What each symbol does to the points:
lp κ sf
lp τ dq
lp η bs
lp π bq
lp θ nm
lp β mf
mq κ zg
mq τ jh
mq η rh
mq π bm
mq θ sl
mq β md
qt κ fm
qt τ nm
qt η jc
qt π mf
qt θ bs
qt β qz
hl κ th
hl τ hg
hl η nm
hl π qt
hl θ dq
hl β bq
sl κ rc
sl τ mq
sl η bm
sl π hc
sl θ bn
sl β hr
hd κ fz
hd τ fl
hd η rq
hd π gs
hd θ dh
hd β th
rc κ gb
rc τ zg
rc η qh
rc π tp
rc θ fp
rc β mq
cp κ hp
cp τ nt
cp η hs
cp π sz
cp θ tc
cp β lq
jz κ gr
jz τ sd
jz η fz
jz π jg
jz θ ht
jz β bz
ms κ md
ms τ gp
ms η ff
ms π nt
ms θ pn
ms β tc
mf κ dq
mf τ jc
mf η sq
mf π ls
mf θ gb
mf β bd
rd κ cp
rd τ lq
rd η ds
rd π gr
rd θ rt
rd β qg
th κ fl
th τ mb
th η lt
th π fm
th θ cc
th β hg
zh κ bf
zh τ pn
zh η cp
zh π tc
zh θ ff
zh β hs
pn κ hr
pn τ ms
pn η nt
pn π cp
pn θ zh
pn β jd
hs κ pn
hs τ jd
hs η lq
hs π rd
hs θ sz
hs β dz
ff κ tn
ff τ zh
ff η tc
ff π jd
ff θ nt
ff β sz
nm κ lt
nm τ lp
nm η bq
nm π jc
nm θ qt
nm β gb
bf κ sl
bf τ hr
bf η hp
bf π gp
bf θ tn
bf β pn
dc κ dz
dc τ lh
dc η ht
dc π cm
dc θ sd
dc β jg
bs κ qj
bs τ qt
bs η mf
bs π gb
bs θ bq
bs β sq
rq κ bz
rq τ td
rq η th
rq π cc
rq θ gs
rq β lt
bq κ hg
bq τ bs
bq η gb
bq π qz
bq θ jc
bq β ls
tc κ gp
tc τ cp
tc η sz
tc π fr
tc θ jd
tc β rd
jh κ bd
jh τ tp
jh η bn
jh π rh
jh θ mq
jh β hc
jc κ hl
jc τ bq
jc η qz
jc π sq
jc θ mf
jc β cn
bz κ sd
bz τ zd
bz η fl
bz π hd
bz θ ll
bz β td
jd κ ms
jd τ tc
jd η fr
jd π lq
jd θ hs
jd β rt
sf κ dh
sf τ cc
sf η qj
sf π hg
sf θ lt
sf β dq
bm κ qh
bm τ rh
bm η hr
bm π bf
bm θ hc
bm β nf
dt κ fr
dt τ gr
dt η lh
dt π dc
dt θ qg
dt β jz
mb κ dr
mb τ gs
mb η sf
mb π lt
mb θ th
mb β qj
cn κ bq
cn τ ls
cn η rc
cn π fp
cn θ bd
cn β qh
sq κ qt
sq τ qz
sq η bd
sq π zg
sq θ ls
sq β fp
lh κ rt
lh τ fg
lh η jz
lh π ht
lh θ dc
lh β fz
bd κ jc
bd τ cn
bd η fp
bd π qd
bd θ zg
bd β tp
qd κ sq
qd τ fp
qd η jh
qd π mq
qd θ qh
qd β bn
qj κ gs
qj τ fm
qj η dq
qj π lp
qj θ hg
qj β qt
ht κ dt
ht τ jz
ht η jg
ht π zd
ht θ cm
ht β ll
tn κ bn
tn τ bf
tn η gp
tn π ms
tn θ nf
tn β zh
qg κ lq
qg τ dt
qg η dc
qg π sd
qg θ fg
qg β ht
fl κ cm
fl τ dr
fl η td
fl π rq
fl θ hd
fl β mb
cc κ hd
cc τ th
cc η fm
cc π qj
cc θ sf
cc β hl
gr κ sz
gr τ ds
gr η fg
gr π lh
gr θ dt
gr β sd
dh κ jg
dh τ hd
dh η gs
dh π mb
dh θ td
dh β cc
lt κ td
lt τ sf
lt η hg
lt π hl
lt θ fm
lt β lp
ls κ bs
ls τ sq
ls η zg
ls π rc
ls θ cn
ls β qd
hr κ mq
hr τ md
hr η nf
hr π hp
hr θ bf
hr β ms
tp κ cn
tp τ qh
tp η sl
tp π bn
tp θ jh
tp β bm
zd κ dc
zd τ jg
zd η dr
zd π fl
zd θ bz
zd β dh
fr κ ff
fr τ sz
fr η rt
fr π dz
fr θ lq
fr β gr
qz κ nm
qz τ gb
qz η cn
qz π bd
qz θ sq
qz β rc
hc κ tp
hc τ bm
hc η bf
hc π tn
hc θ md
hc β hp
gp κ hc
gp τ hp
gp η zh
gp π ff
gp θ ms
gp β cp
dz κ jd
dz τ rt
dz η dt
dz π qg
dz θ ds
dz β lh
sd κ ds
sd τ dc
sd η cm
sd π fz
sd θ jz
sd β zd
nt κ nf
nt τ ff
nt η jd
nt π hs
nt θ cp
nt β fr
md κ jh
md τ hc
md η tn
md π nf
md θ hr
md β gp
rt κ tc
rt τ rd
rt η gr
rt π dt
rt θ dz
rt β fg
fm κ rq
fm τ lt
fm η hl
fm π dq
fm θ qj
fm β nm
td κ zd
td τ dh
td η mb
td π th
td θ rq
td β sf
sz κ zh
sz τ hs
sz η rd
sz π rt
sz θ fr
sz β ds
gb κ lp
gb τ mf
gb η ls
gb π cn
gb θ qz
gb β zg
nf κ rh
nf τ tn
nf η ms
nf π pn
nf θ hp
nf β ff
jg κ lh
jg τ fz
jg η ll
jg π dr
jg θ zd
jg β hd
hp κ bm
hp τ nf
hp η pn
hp π zh
hp θ gp
hp β nt
hg κ mb
hg τ qj
hg η lp
hg π nm
hg θ hl
hg β bs
fz κ fg
fz τ cm
fz η bz
fz π ll
fz θ jg
fz β fl
gs κ ll
gs τ rq
gs η cc
gs π sf
gs θ mb
gs β fm
dq κ cc
dq τ hl
dq η qt
dq π bs
dq θ lp
dq β jc
rh κ qd
rh τ bn
rh η md
rh π hr
rh θ bm
rh β tn
lq κ nt
lq τ fr
lq η dz
lq π ds
lq θ rd
lq β dt
fp κ qz
fp τ rc
fp η tp
fp π jh
fp θ qd
fp β sl
ds κ hs
ds τ dz
ds η qg
ds π fg
ds θ gr
ds β dc
bn κ fp
bn τ sl
bn η hc
bn π md
bn θ rh
bn β bf
ll κ jz
ll τ bz
ll η hd
ll π dh
ll θ dr
ll β rq
dr κ ht
dr τ ll
dr η dh
dr π td
dr θ fl
dr β gs
fg κ rd
fg τ qg
fg η sd
fg π jz
fg θ lh
fg β cm
zg κ mf
zg τ bd
zg η qd
zg π qh
zg θ rc
zg β jh
qh κ ls
qh τ qd
qh η mq
qh π sl
qh θ tp
qh β rh
cm κ qg
cm τ ht
cm η zd
cm π bz
cm θ fz
cm β dr

The rows follow the links: the fewer symbols apart two points are, the more alike their rows tend to be.

Each row is also shifted at random along 3 hidden directions that mean nothing.

Some points, each with a row of numbers:
bz: -12;5;-4;-4;0;13;-14;-10;-8;-11;-6;7;-10;3;3;8;9;-13;-27;8;-6;-22;8;10;-13;7
zg: 17;4;-4;-12;-10;-27;10;-2;6;2;0;-16;14;5;-1;7;2;-4;22;-2;-2;7;5;4;20;-14
dh: -28;-3;-5;4;4;0;-8;-8;-4;-10;-11;3;-5;9;-2;1;11;-7;-19;9;-1;-25;-4;13;-10;8
rt: 30;-7;7;17;11;26;-16;9;-6;3;8;17;-15;-13;2;-11;-8;2;-19;-2;5;8;-10;-12;-12;10
qh: 31;-9;0;4;-6;-23;8;8;7;8;4;-11;10;1;2;16;-3;1;22;-1;-3;17;-5;-4;19;-10
hg: 11;-19;-9;9;8;-26;-11;-3;0;-3;-11;-8;0;17;-4;-6;16;-18;-3;12;2;-17;-19;17;6;0
sz: 8;6;7;2;10;30;-5;5;-4;5;9;14;-8;-14;-6;-34;-11;10;-9;-11;13;13;-2;-16;-11;5
gs: -14;-3;-7;2;4;-7;-11;-9;-5;-10;-10;-2;-4;11;-2;0;13;-15;-16;11;-2;-23;-5;17;-5;5
lp: -24;-4;-7;-3;-3;-26;4;-6;3;-4;-11;-12;8;15;-1;9;13;-7;7;9;-3;-16;-4;16;7;-3
gp: -6;4;7;0;4;13;14;10;4;10;8;4;2;-11;-7;-32;-17;23;16;-15;13;23;-5;-17;0;-1
bm: -1;-8;9;11;-7;-7;21;15;10;13;8;-5;8;-6;8;19;-13;23;25;-8;-3;24;-6;-13;10;-6
cm: -14;-8;1;14;13;16;-16;1;-8;-4;-5;13;-14;0;-4;-17;5;-2;-23;5;6;-14;-13;2;-18;15
fg: -15;13;2;-6;9;31;-9;-6;-9;-6;2;15;-11;-7;-7;-27;-4;-1;-22;-5;8;-9;7;-4;-18;10
dt: -30;0;9;13;5;31;-3;4;-3;0;4;16;-12;-10;2;-5;-9;15;-15;-3;2;-2;-4;-8;-20;14
bf: 20;21;1;-22;-4;6;9;0;1;4;10;-3;8;-9;-6;-24;-13;6;15;-14;9;20;15;-14;9;-10
md: -1;6;3;-8;10;1;12;7;4;11;5;-1;9;-6;-16;-58;-12;17;25;-16;23;22;-9;-12;9;-4
hc: 0;3;7;-1;-9;-3;20;9;8;10;7;-3;8;-7;4;11;-13;20;24;-9;-2;23;4;-13;9;-8
ff: 48;16;4;-13;3;19;-8;1;-4;3;14;7;-4;-15;-5;-21;-13;-3;-3;-11;8;19;13;-17;0;-5
dr: -13;-11;-2;12;17;4;-17;-2;-8;-7;-9;8;-10;8;-9;-29;12;-9;-20;8;10;-21;-19;11;-13;14
qd: -11;10;-1;-15;-16;-19;22;-1;8;3;1;-14;16;2;4;20;-5;9;28;-5;-8;11;14;0;17;-13
gb: 40;6;-15;-23;1;-31;-8;-11;0;-5;-5;-17;11;13;-10;-17;12;-27;10;3;5;-5;6;14;19;-15
fz: 28;-11;0;16;6;13;-25;-2;-9;-7;0;12;-16;-1;8;22;7;-17;-32;11;-8;-14;-4;6;-14;10
mq: -1;-22;9;24;-8;-19;20;20;12;16;5;-7;8;-1;12;33;-10;23;29;-1;-9;24;-15;-9;13;-4
cn: 20;10;-8;-19;-10;-28;7;-7;4;-2;-2;-17;15;8;-1;9;5;-12;18;0;-3;2;13;6;20;-16
jz: 19;-19;2;27;15;16;-23;7;-8;-1;0;15;-17;-3;0;-6;3;-7;-28;8;1;-8;-18;0;-17;15
nt: -15;22;10;-14;-14;26;14;2;3;3;13;6;1;-16;10;20;-16;19;3;-13;-8;17;25;-17;-5;-1
qj: -28;5;-9;-12;-4;-18;2;-14;0;-10;-12;-11;5;15;-5;2;15;-12;0;8;-3;-22;5;18;4;-3

Complete each set of four: the symbols that take the first to the second take the third to the fourth, perhaps in another order.
Answer with the point's name.
3;4;5;6;10;31;-11;3;-6;0;6;16;-12;-12;-4;-25;-6;4;-18;-4;8;2;-2;-11;-16;10
: -2;-3;10;14;3;29;-4;8;-2;2;8;15;-13;-13;6;5;-11;12;-15;-3;-1;8;-2;-13;-15;9
:: 6;6;1;-11;-3;-11;15;4;6;9;5;-8;13;-2;-5;-18;-8;11;26;-11;9;18;2;-8;14;-10
: jh

-12;30;5;-28;2;27;8;-3;-1;2;9;7;3;-14;-13;-53;-15;14;7;-19;18;15;17;-16;-3;-3
: -13;-8;10;19;18;29;-5;12;-3;7;4;18;-12;-11;-7;-38;-10;19;-9;-7;15;7;-21;-13;-18;15
:: -5;10;9;-1;5;29;3;4;-1;5;9;12;-7;-14;-3;-24;-15;16;-4;-12;9;12;2;-16;-11;5
: qg

20;11;6;-6;-1;17;4;6;1;6;12;5;0;-14;-1;-14;-14;9;6;-12;6;21;9;-16;-1;-4
: 5;20;6;-15;-4;27;4;0;-2;1;11;9;-2;-16;1;-8;-15;11;-1;-14;2;15;19;-17;-6;-1
:: -7;5;-8;-9;2;-1;-14;-14;-8;-14;-9;1;-4;10;-3;0;16;-20;-21;9;-2;-26;6;16;-7;3
: th

33;-39;-8;29;21;-34;-20;8;-1;1;-12;-6;-4;17;-8;-23;18;-17;-2;13;11;-11;-42;16;7;3
: -7;-22;1;16;1;-30;13;11;8;11;-5;-11;12;8;-2;-2;1;12;29;2;2;9;-22;2;15;-6
:: -28;-3;14;16;7;27;11;14;2;11;8;14;-5;-13;-3;-21;-17;31;3;-10;9;16;-12;-19;-12;10
: dc

-23;-4;10;18;2;29;-2;6;-2;1;5;14;-13;-10;8;13;-8;15;-16;-1;-4;-1;-3;-8;-19;13
: 24;-8;7;18;2;24;-17;5;-6;-2;7;16;-17;-10;12;27;-3;-4;-27;4;-10;-1;-1;-6;-16;10
:: -33;-1;-2;6;-4;4;-5;-8;-4;-10;-9;4;-6;7;7;27;9;-6;-18;9;-11;-24;3;13;-12;7
: dh

-8;-21;-3;12;5;-33;7;5;7;6;-9;-13;10;13;-5;-9;8;4;21;4;6;0;-23;8;13;-4
: -25;-6;1;0;2;-23;22;6;10;11;-4;-12;15;6;-8;-28;-4;18;32;-6;12;12;-15;-2;14;-6
:: -3;-7;5;17;5;22;-13;2;-5;-2;2;15;-15;-4;7;16;-1;-2;-26;4;-6;-10;-5;0;-19;14
: ll

-25;-11;-7;7;10;-7;-9;-5;-3;-7;-13;1;-4;13;-9;-18;14;-9;-11;9;7;-23;-15;16;-6;9
: 10;-2;-11;-6;-4;-20;-10;-11;-1;-11;-8;-9;1;13;3;24;16;-25;-10;13;-10;-21;5;19;4;-4
:: 24;-9;-11;-4;2;-31;-6;-5;0;-3;-8;-13;7;14;-5;0;15;-19;5;8;-1;-9;-7;14;15;-8
: sq

30;22;5;-16;-15;23;2;-1;-1;1;16;6;-3;-18;12;32;-13;1;-6;-9;-12;18;31;-16;-3;-6
: -17;31;2;-23;-6;35;-2;-12;-7;-9;5;13;-8;-13;1;-1;-8;-1;-20;-8;-1;-5;28;-7;-16;3
:: 12;5;4;4;-5;26;-15;-4;-7;-7;6;13;-14;-9;12;34;-2;-7;-29;4;-15;-8;14;-3;-17;8
: fl

11;-16;-2;20;1;-3;-19;-3;-5;-8;-6;4;-10;7;9;34;13;-16;-25;16;-13;-20;-8;12;-8;9
: 3;4;-1;0;5;19;-18;-6;-9;-10;-1;11;-12;-2;0;1;5;-13;-29;5;-3;-16;5;5;-16;9
:: -7;-5;6;4;-7;-10;21;12;10;12;6;-8;11;-5;5;7;-11;21;29;-7;-2;22;-4;-12;12;-7
: rc

31;3;8;5;3;24;-6;8;-2;7;13;12;-9;-16;2;-5;-12;6;-8;-7;2;17;2;-16;-8;2
: -15;8;7;-2;11;32;-2;4;-4;3;5;15;-7;-11;-8;-42;-12;15;-7;-12;15;9;-2;-15;-15;9
:: 11;-4;-11;-4;6;-17;-15;-11;-3;-10;-10;-5;-1;14;-5;-5;18;-24;-12;11;0;-23;-5;18;2;0
: hg

-37;-1;-7;-3;2;-9;-3;-10;-2;-9;-12;-3;-1;13;-3;-3;13;-8;-7;7;0;-25;-2;17;-3;5
: 32;-26;-5;17;13;-36;-2;9;5;9;-6;-11;8;11;-10;-29;8;-5;20;3;12;7;-31;6;17;-5
:: 52;7;2;1;1;28;-22;0;-9;-4;12;13;-15;-14;7;13;-5;-14;-28;0;-6;4;13;-9;-10;4
: hd

-58;9;-6;-12;0;-2;2;-15;-2;-12;-13;-2;1;11;-7;-14;12;-3;-8;5;3;-28;4;16;-8;7
: -35;-4;-7;-5;3;-20;2;-8;0;-6;-14;-9;6;16;-9;-17;14;-6;4;7;5;-19;-9;18;3;1
:: -13;-17;-5;17;6;-12;-10;-4;-2;-6;-11;0;-5;13;0;9;13;-10;-13;12;-3;-21;-15;15;-5;8
: hl

-30;-9;-1;13;9;10;-10;-4;-4;-6;-9;8;-9;6;-1;-6;8;-3;-20;7;0;-21;-11;9;-15;14
: 10;0;-8;-4;13;3;-24;-12;-10;-12;-10;4;-8;8;-11;-30;13;-23;-26;7;9;-24;-5;12;-9;7
:: 4;-10;2;19;2;18;-16;1;-6;-4;2;12;-16;-4;12;29;3;-7;-28;8;-12;-12;-3;1;-18;12
: fz

2;1;8;2;-5;1;16;12;6;12;8;-2;7;-8;4;0;-15;20;22;-11;2;23;-1;-15;7;-5
: 13;8;9;-2;-3;22;3;7;-1;6;12;9;-3;-15;3;-3;-14;12;1;-10;2;19;8;-16;-5;0
:: 0;7;-11;-20;0;-28;8;-8;3;-3;-7;-16;15;11;-12;-23;9;-10;18;-1;9;-4;1;11;17;-11
: tp

-16;-2;-9;-5;3;-18;-5;-11;-2;-8;-13;-6;2;14;-7;-9;16;-16;-6;9;2;-23;-4;18;1;1
: -11;-4;-6;1;0;-9;-9;-9;-3;-11;-9;-3;-2;12;2;17;15;-17;-14;13;-8;-24;0;16;-5;3
:: 2;-5;-4;8;14;12;-21;-6;-9;-8;-4;10;-13;4;-6;-20;9;-15;-26;7;6;-19;-9;8;-13;10
: ht

28;5;7;-1;5;17;-1;8;-1;8;12;6;-4;-15;-3;-21;-13;8;4;-10;9;22;1;-17;-1;-1
: -32;6;13;8;-3;32;7;5;-1;2;7;14;-10;-12;9;16;-13;22;-10;-4;-5;5;6;-12;-18;11
:: -3;-22;5;20;2;-22;18;17;11;16;1;-7;10;1;1;-3;-6;21;32;-4;5;21;-22;-6;14;-4
: tn

-26;12;12;-4;-3;25;18;6;4;7;9;8;2;-15;1;-13;-18;27;11;-14;4;18;6;-18;-5;3
: -25;-6;11;19;2;30;0;8;-2;4;4;16;-12;-11;10;17;-9;18;-15;-1;-5;2;-5;-10;-18;13
:: 21;2;-13;-16;-6;-29;-5;-12;1;-9;-8;-14;9;14;-2;10;14;-25;3;7;-6;-13;8;16;15;-11
: fp

